5.53, 3.48, 4.01
7.35, 5.56, 5.42
4.91, 3.37, 4.03
6.41, 4.89, 4.99
:
3.48, 4.01
5.56, 5.42

0.97, -0.19, 1.59
-2.09, -5.49, 7.91
-2.61, -2.85, 3.97
0.07, -1.99, 3.69
:
-0.19, 1.59
-5.49, 7.91

-4.65, 3.41, 6.51, 1.35, -5.97
-5.97, 4.10, 8.06, 1.83, -6.72
1.10, 5.13, 7.15, 0.32, -1.93
-4.99, 6.39, 5.80, -1.28, -6.55
:
3.41, 6.51
4.10, 8.06

-5.99, -0.13, 0.02, 5.04, 2.12
-4.25, -0.04, -0.09, 5.11, 4.04
5.17, -0.01, 0.13, 5.06, -3.24
-1.65, 0.02, 0.03, 4.12, 1.66
-0.41, 0.07, 0.58, 5.05, 0.68
:
-0.13, 0.02
-0.04, -0.09

6.52, 1.99, -4.36, -2.23, 5.23
-2.81, -1.30, -4.54, -5.00, 1.54
:
1.99, -4.36
-1.30, -4.54

-2.24, -7.62, 2.84, -2.14
1.83, -2.99, 2.56, 3.14
:
-7.62, 2.84
-2.99, 2.56

0.14, 1.13, 3.02, -2.23, 1.95
7.57, -1.04, -5.68, -1.82, -0.47
-2.02, -1.48, 0.82, -2.94, 0.62
:
1.13, 3.02
-1.04, -5.68
---
-0.68, -2.25, -0.42, 0.90, 1.08, -0.46, -0.85, 2.18, -1.45, 0.87, -0.04, -2.08, 3.08, -5.09
1.51, -2.71, -2.31, 2.57, -3.51, 4.12, 0.02, 3.41, 1.80, -2.48, 2.46, -3.19, -2.16, 0.35
-2.67, 1.32, -6.43, 0.32, 0.05, 6.79, 2.13, -1.48, 5.12, -5.75, 0.42, -2.89, 2.65, -0.37
-0.87, -7.26, -0.80, -0.78, 0.11, 0.61, -0.52, -1.22, 1.42, -3.34, 0.71, -0.91, 4.07, 3.76
-0.44, -2.85, 6.47, 1.23, -0.44, 2.71, 3.25, 1.29, 1.06, 4.00, -2.31, -4.08, -0.46, -1.73
:
-2.67, 1.32, -6.43, 0.32, 0.05, 6.79, 2.13, -1.48, 5.12, -5.75, 0.42, -2.89, 2.65, -0.37
1.51, -2.71, -2.31, 2.57, -3.51, 4.12, 0.02, 3.41, 1.80, -2.48, 2.46, -3.19, -2.16, 0.35
-0.87, -7.26, -0.80, -0.78, 0.11, 0.61, -0.52, -1.22, 1.42, -3.34, 0.71, -0.91, 4.07, 3.76
-0.68, -2.25, -0.42, 0.90, 1.08, -0.46, -0.85, 2.18, -1.45, 0.87, -0.04, -2.08, 3.08, -5.09
-0.44, -2.85, 6.47, 1.23, -0.44, 2.71, 3.25, 1.29, 1.06, 4.00, -2.31, -4.08, -0.46, -1.73

-3.86, 3.45, 2.82, -1.69, -3.20, -1.97, -3.62, -1.09, -3.45, -1.36, 3.02, -1.78
3.10, -2.21, -1.65, -3.24, -1.91, -4.13, -3.51, -3.94, -0.83, 0.51, 2.95, 3.36
-6.56, -1.78, -0.76, -1.66, -0.46, -2.94, -2.60, 2.76, -6.01, 4.74, -2.30, -1.63
-5.79, -0.90, 0.24, -1.86, -0.41, 0.60, 0.13, 1.33, -3.39, -2.01, 0.64, 0.29
4.71, -2.22, 0.48, -1.55, -3.34, 3.48, 1.50, -1.93, -2.59, -1.12, 2.87, -5.25
5.91, -0.19, -0.44, 1.15, 0.60, 3.54, 1.96, -1.60, -0.54, -0.88, 0.72, -0.98
:
3.10, -2.21, -1.65, -3.24, -1.91, -4.13, -3.51, -3.94, -0.83, 0.51, 2.95, 3.36
-6.56, -1.78, -0.76, -1.66, -0.46, -2.94, -2.60, 2.76, -6.01, 4.74, -2.30, -1.63
5.91, -0.19, -0.44, 1.15, 0.60, 3.54, 1.96, -1.60, -0.54, -0.88, 0.72, -0.98
-5.79, -0.90, 0.24, -1.86, -0.41, 0.60, 0.13, 1.33, -3.39, -2.01, 0.64, 0.29
4.71, -2.22, 0.48, -1.55, -3.34, 3.48, 1.50, -1.93, -2.59, -1.12, 2.87, -5.25
-3.86, 3.45, 2.82, -1.69, -3.20, -1.97, -3.62, -1.09, -3.45, -1.36, 3.02, -1.78

2.19, -0.04, 0.64, 0.30
0.95, -0.47, 0.48, 2.98
-5.90, 3.07, 2.66, -3.29
2.84, -4.73, -0.11, 0.75
-1.87, -1.78, 1.99, -0.30
3.44, 0.75, -0.28, -0.30
-0.38, 0.27, 3.86, 2.07
-3.08, 3.06, 1.90, -3.57
-2.32, -2.01, -1.99, -1.87
2.64, 1.19, -2.41, -0.67
:
2.64, 1.19, -2.41, -0.67
-2.32, -2.01, -1.99, -1.87
3.44, 0.75, -0.28, -0.30
2.84, -4.73, -0.11, 0.75
0.95, -0.47, 0.48, 2.98
2.19, -0.04, 0.64, 0.30
-3.08, 3.06, 1.90, -3.57
-1.87, -1.78, 1.99, -0.30
-5.90, 3.07, 2.66, -3.29
-0.38, 0.27, 3.86, 2.07

4.35, 6.52, -3.33, 4.81, -4.27, 3.03, 2.78
-6.00, 2.19, -3.87, 8.17, -6.90, 0.03, 6.45
1.16, -1.96, -7.82, -7.39, 3.01, 5.94, -0.18
-6.32, 5.34, 6.57, -3.60, -0.84, 3.92, 5.15
:
1.16, -1.96, -7.82, -7.39, 3.01, 5.94, -0.18
-6.00, 2.19, -3.87, 8.17, -6.90, 0.03, 6.45
4.35, 6.52, -3.33, 4.81, -4.27, 3.03, 2.78
-6.32, 5.34, 6.57, -3.60, -0.84, 3.92, 5.15

2.79, -2.35, 0.02, 2.53, 1.31, 1.85, 1.20, 3.19
-5.91, 3.22, 0.03, -4.44, -1.44, -2.77, -2.34, -4.51
0.00, -1.47, -0.12, -0.94, 1.34, 0.86, 0.80, -1.55
1.03, -0.78, -0.39, -4.11, 1.62, 0.43, -4.13, 2.34
:
1.03, -0.78, -0.39, -4.11, 1.62, 0.43, -4.13, 2.34
0.00, -1.47, -0.12, -0.94, 1.34, 0.86, 0.80, -1.55
2.79, -2.35, 0.02, 2.53, 1.31, 1.85, 1.20, 3.19
-5.91, 3.22, 0.03, -4.44, -1.44, -2.77, -2.34, -4.51

-5.51, 3.20, 7.27
-3.16, 5.11, -1.01
-3.60, 2.84, 1.80
:
-3.16, 5.11, -1.01
-3.60, 2.84, 1.80
-5.51, 3.20, 7.27
